Below is a small trained network, with its code and all its weights. Each question gives an input and a class and asks what happens when units are switched off, that is, made to give their printed mean instead of their output.

import numpy as np


def w(rows, s, z=0):
    codes = np.array(rows[::2]) - 128.0
    scale = np.full(codes.shape[1], s)
    scale[-1] = z or s
    return codes * scale


def f(y):
    return y / 2 * (1 + np.tanh(0.7978845608 * (y + 0.044715 * y**3)))


def log_softmax(a):
    a = a - a.max(-1, keepdims=True)
    return a - np.log(np.exp(a).sum(-1, keepdims=True))


def net(x, mask):
    res = np.array(x, float).reshape(1, 5) / 4 @ E
    y = f(res @ A[0][:, :-1].T + A[0][:, -1])
    res = res + np.where(mask, y, B[0][:, -1]) @ B[0][:, :-1]
    return log_softmax(res[-1] @ U[:, :-1].T + U[:, -1])


A, B = {}, {}
E = w([
[177,119,154,160,114,40,155,55,160,98,116,104],'x0',
[92,99,110,143,78,100,75,180,135,178,247,124],'x1',
[125,103,153,169,145,223,164,133,144,176,146,60],'x2',
[185,172,106,107,176,144,120,109,125,127,193,58],'x3',
[160,71,151,161,183,153,107,188,123,146,123,130],'x4',
],0.012)
A[0] = w([
[125,77,95,123,153,192,63,167,98,180,170,120,165],'n1',
[151,184,140,59,130,143,223,85,62,36,50,173,138],'n2',
[95,75,125,193,36,87,122,161,146,73,130,162,158],'n3',
[111,86,117,168,37,84,86,143,112,122,126,166,188],'n4',
[163,189,185,152,112,145,131,20,168,117,153,84,201],'n5',
[198,192,142,114,58,95,174,98,164,100,179,69,144],'n6',
[174,170,102,121,162,195,118,206,68,116,141,97,164],'n7',
[103,117,198,180,116,106,99,149,152,155,113,121,240],'n8',
[172,62,206,167,174,121,143,108,146,130,107,106,138],'n9',
[117,131,93,59,126,110,65,73,95,2,143,130,194],'n10',
[102,130,120,104,146,103,75,204,153,161,138,120,127],'n11',
[126,119,164,163,178,116,189,56,134,31,89,137,242],'n12',
[137,139,103,59,161,155,107,157,77,160,137,128,136],'n13',
[76,156,132,115,111,173,170,116,138,188,113,47,123],'n14',
[171,95,152,162,150,210,184,170,150,160,137,89,254],'n15',
[156,214,187,114,102,99,107,154,52,97,55,181,210],'n16',
[79,57,132,118,78,88,96,91,209,96,177,131,210],'n17',
[159,124,201,198,183,108,138,117,174,165,100,133,119],'n18',
[121,139,114,122,50,99,98,154,50,151,149,209,204],'n19',
],0.009,0.0041)
B[0] = w([
[92,105,215,129,79,128,60,180,182,133,156,97,224],'n1',
[172,177,127,25,101,130,141,77,161,145,64,105,250],'n2',
[96,107,93,122,71,105,136,71,185,102,114,180,206],'n3',
[82,108,64,186,60,66,187,116,127,44,99,197,210],'n4',
[200,103,175,109,137,107,114,63,49,153,133,147,203],'n5',
[127,129,145,172,139,77,78,66,99,152,134,163,201],'n6',
[147,139,167,94,63,146,132,153,192,177,207,152,203],'n7',
[98,16,139,133,126,130,145,153,112,42,142,124,178],'n8',
[222,2,137,126,164,183,128,131,100,107,112,156,179],'n9',
[176,199,46,149,95,56,93,148,78,180,102,74,215],'n10',
[109,168,70,125,46,129,95,178,149,144,163,133,182],'n11',
[233,109,124,64,122,138,120,93,103,101,42,151,227],'n12',
[150,132,115,105,138,163,115,195,148,186,157,129,179],'n13',
[78,141,200,134,139,93,189,122,114,236,93,119,181],'n14',
[143,88,231,128,133,204,145,164,77,125,136,92,223],'n15',
[103,135,70,41,81,146,96,198,147,98,89,103,214],'n16',
[46,102,114,175,129,72,107,75,106,98,142,140,204],'n17',
[161,70,159,147,145,167,187,112,123,83,117,132,168],'n18',
[27,130,48,143,77,63,174,185,106,128,140,146,219],'n19',
],0.0083,0.013)
U = w([
[184,218,97,35,90,148,116,107,130,117,77,140,101],'0',
[202,41,176,138,209,195,163,121,101,48,102,155,140],'1',
[119,254,24,150,143,79,81,223,96,195,171,138,38],'2',
[180,166,129,173,160,92,51,34,38,178,168,158,128],'3',
[141,100,177,92,101,204,11,163,241,134,251,152,96],'4',
[81,147,216,138,129,171,196,162,71,209,144,101,90],'5',
[7,88,75,154,61,95,142,144,132,61,145,205,254],'6',
],0.0071,0.00093)

Each question gives the input, the list of numbers given to net, and the class t.
The units are the neurons (one row each of A and B). Each row of codes is followed by its name. A weight is (code - 128) times the scale printed after its matrix; where a second scale follows, it is the last column's (A, B and U).
mask holds one flag per neuron, in row order. A switched-off neuron (its flag False) gives its mean, the last column of its row in B, instead of its output. The means were averaged over made-up inputs and are rounded, as every weight is.
A unit's drop is (log p(t) with every unit on - log p(t) with that unit switched off) / (log p(t) with every unit on - log p(t) with every unit switched off).
The circuit of an input: a set's keep is (log p(t) with only the set's units on - log p(t) with every unit switched off) / (log p(t) with every unit on - log p(t) with every unit switched off). Starting from the 12 units with the biggest drops (on a tie, the unit counted first), units are removed one at a time, each time the one whose removal leaves the highest keep (on an exact tie, the one counted first), for as long as the keep stays at least 0.8.
units of the circuit, in order: the units of the circuit, biggest drop first
most important unit: the unit with the biggest drop
top k neurons: the k neurons with the biggest drops, biggest first
drop when u is switched off: that unit's drop, to one decimal
input [1,-5,-6,-4,8], class 0: most important unit : n16
input [-6,2,3,-1,-5], class 5: units of the circuit, in order : (n14, n3)
input [-7,-8,5,-3,1], class 5: top 3 neurons : (n14, n15, n7)
input [2,-2,-3,-6,-4], class 0: top 3 neurons : (n2, n12, n10)
input [6,4,8,-8,1], class 1: top 2 neurons : (n9, n19)
input [3,-1,-7,-4,-5], class 0: top 2 neurons : (n2, n10)
input [-5,-2,4,-6,-5], class 5: units of the circuit, in order : (n14, n4)
input [2,5,7,-1,-1], class 5: top 2 neurons : (n14, n15)
input [2,-8,0,-8,4], class 1: top 2 neurons : (n9, n18)
input [4,-3,3,-5,-5], class 0: top 2 neurons : (n2, n15)
input [7,-4,-1,5,-4], class 3: top 2 neurons : (n6, n5)
input [-7,-3,-7,7,-5], class 2: top 2 neurons : (n10, n12)
input [-2,2,4,-6,8], class 4: top 3 neurons : (n1, n12, n11)
input [-3,-7,6,3,-1], class 1: most important unit : n12
input [2,-2,4,6,-1], class 1: top 2 neurons : (n10, n15)
input [5,-1,-8,-2,-4], class 0: drop when n12 is switched off : 0.3
input [6,-2,-5,-5,-4], class 0: drop when n2 is switched off : 0.9
input [3,-4,-7,-6,0], class 0: drop when n2 is switched off : 0.4
